Below are the code and all the weights of a small trained network. Each question names an input and a target symbol and asks about switching units off, where a switched-off unit gives its printed mean instead of its output.

import numpy as np


def w(rows, s, z=0):
    codes = np.array(rows[::2]) - 128.0
    scale = np.full(codes.shape[1], s)
    scale[-1] = z or s
    return codes * scale


def norm(h):
    return h / np.sqrt((h * h).mean(-1, keepdims=True) + 1e-5)


def f(y):
    return y / 2 * (1 + np.tanh(0.7978845608 * (y + 0.044715 * y**3)))


def softmax(a):
    e = np.exp(a - a.max(-1, keepdims=True))
    return e / e.sum(-1, keepdims=True)


def log_softmax(a):
    a = a - a.max(-1, keepdims=True)
    return a - np.log(np.exp(a).sum(-1, keepdims=True))


def net(x, mask):
    ids = ['βγδζηθλμξπφψω'.index(c) for c in x.split()]
    T = len(ids)
    res = E[ids] + P[:T]
    r = norm(res)
    for j in range(3):
        rows = slice(3 * j, 3 * j + 3)
        q, k, v = (r @ M[0][rows].T for M in (Q, K, V))
        z = softmax(np.where(np.tri(T) > 0, q @ k.T / 3**0.5, -1e9)) @ v
        o = O[0][rows]
        res = res + np.where(mask[j], z, o[:, -1]) @ o[:, :-1]
    y = f(norm(res) @ A[0][:, :-1].T + A[0][:, -1])
    res = res + np.where(mask[3:19], y, B[0][:, -1]) @ B[0][:, :-1]
    return log_softmax(norm(res)[-1] @ U[:, :-1].T + U[:, -1])


Q, K, V, O, A, B = {}, {}, {}, {}, {}, {}
E = w([
[123,241,220],'β',
[169,113,93],'γ',
[144,179,70],'δ',
[103,102,203],'ζ',
[145,176,75],'η',
[247,116,177],'θ',
[175,190,88],'λ',
[108,141,190],'μ',
[70,87,101],'ξ',
[83,156,50],'π',
[160,100,253],'φ',
[78,184,53],'ψ',
[94,214,242],'ω',
],0.014)
P = w([
[123,125,86],'0',
[173,98,7],'1',
[121,156,125],'2',
[141,102,3],'3',
[127,175,158],'4',
[135,102,6],'5',
[127,179,173],'6',
[136,103,2],'7',
[121,204,234],'8',
[134,105,2],'9',
[128,187,170],'10',
],0.0065)
Q[0] = w([
[161,178,140],'H1',
[156,172,128],'H1',
[166,248,160],'H1',
[196,136,177],'H2',
[156,172,141],'H2',
[109,42,192],'H2',
[46,143,140],'H3',
[66,77,182],'H3',
[172,96,125],'H3',
],0.014)
K[0] = w([
[85,175,234],'H1',
[175,100,193],'H1',
[61,50,147],'H1',
[116,2,151],'H2',
[252,47,191],'H2',
[38,255,105],'H2',
[53,219,159],'H3',
[85,239,75],'H3',
[191,121,88],'H3',
],0.0097)
V[0] = w([
[147,87,96],'H1',
[17,203,175],'H1',
[173,197,103],'H1',
[152,90,117],'H2',
[125,123,194],'H2',
[5,109,113],'H2',
[145,142,96],'H3',
[133,208,120],'H3',
[181,53,129],'H3',
],0.011)
O[0] = w([
[145,168,166,107],'H1',
[131,195,132,128],'H1',
[179,117,118,157],'H1',
[91,254,213,146],'H2',
[124,114,165,139],'H2',
[137,104,113,1],'H2',
[103,185,68,143],'H3',
[162,53,114,155],'H3',
[201,182,143,150],'H3',
],0.006,0.0062)
A[0] = w([
[86,175,144,70],'N1',
[36,148,133,19],'N2',
[119,157,144,107],'N3',
[59,175,152,64],'N4',
[161,186,158,214],'N5',
[152,101,191,108],'N6',
[3,149,177,14],'N7',
[118,130,197,174],'N8',
[56,150,173,149],'N9',
[129,131,166,121],'N10',
[30,87,195,72],'N11',
[106,159,118,171],'N12',
[41,148,135,4],'N13',
[160,127,140,132],'N14',
[70,94,107,119],'N15',
[179,138,121,94],'N16',
],0.015,0.0049)
B[0] = w([
[161,127,195,146],'N1',
[224,102,70,131],'N2',
[141,81,142,142],'N3',
[129,35,90,151],'N4',
[43,60,215,254],'N5',
[132,202,17,164],'N6',
[113,200,3,156],'N7',
[137,27,46,185],'N8',
[93,146,168,166],'N9',
[228,93,88,144],'N10',
[63,173,225,168],'N11',
[64,78,75,162],'N12',
[209,161,2,128],'N13',
[82,246,102,147],'N14',
[137,182,252,136],'N15',
[88,197,144,156],'N16',
],0.0048,0.0081)
U = w([
[107,138,111,97],'β',
[78,108,132,189],'γ',
[102,126,103,82],'δ',
[95,20,98,37],'ζ',
[47,95,189,65],'η',
[136,63,241,243],'θ',
[248,157,235,193],'λ',
[118,94,97,25],'μ',
[125,9,161,59],'ξ',
[147,212,132,136],'π',
[248,52,116,231],'φ',
[87,88,104,1],'ψ',
[229,125,84,53],'ω',
],0.014,0.0055)

Each question gives the input, a string of symbols that net reads in full, and the target symbol t.
The units are the heads (3 rows each of Q, K, V and O) and the neurons (one row each of A and B). Each row of codes is followed by its name. A weight is (code - 128) times the scale printed after its matrix; where a second scale follows, it is the last column's (O, A, B and U).
mask holds one flag per unit, heads first, then neurons. A switched-off unit (its flag False) gives its mean, the last column of its rows in O or B, instead of its output. The means were averaged over made-up inputs and are rounded, as every weight is.
A unit's drop is (log p(t) with every unit on - log p(t) with that unit switched off) / (log p(t) with every unit on - log p(t) with every unit switched off).
The circuit of an input: a set's keep is (log p(t) with only the set's units on - log p(t) with every unit switched off) / (log p(t) with every unit on - log p(t) with every unit switched off). Starting from the 12 units with the biggest drops (on a tie, the unit counted first), units are removed one at a time, each time the one whose removal leaves the highest keep (on an exact tie, the one counted first), for as long as the keep stays at least 0.8.
circuit, biggest first: the units of the circuit, biggest drop first
top k neurons: the k neurons with the biggest drops, biggest first
which heads matter: for each layer, one digit per head in row order, 1 if its drop is at least 0.15 and else 0, layers parted by /
drop when u is switched off: that unit's drop, to one decimal
input λ φ δ β, target θ: circuit, biggest first => (N5, N6)
input ζ λ λ γ ζ ξ λ β η, target η: circuit, biggest first => (N5, N12)
input θ η θ ω λ λ γ, target λ: which heads matter => 001
input μ μ ζ η ξ φ λ μ, target θ: circuit, biggest first => (H2, N15, N6)
input β β ω λ ξ φ φ λ η, target θ: which heads matter => 000
input γ θ λ λ λ, target λ: circuit, biggest first => (H1, N6)
input λ λ ω λ μ λ λ λ λ θ, target λ: which heads matter => 000
input γ λ π θ ψ γ λ λ λ θ γ, target λ: which heads matter => 101
input λ λ γ, target π: circuit, biggest first => (N8)
input φ φ λ θ θ φ θ ζ φ λ ξ, target θ: which heads matter => 110
input φ λ λ θ δ ψ λ μ, target θ: top 2 neurons => (N15, N8)
input ω λ λ θ, target λ: drop when H2 is switched off => 0.1
input φ ω λ δ δ, target θ: drop when N5 is switched off => 0.1
input γ γ φ ξ δ β, target η: top neuron => (N7)
input φ ω η, target θ: drop when H3 is switched off => 0.3
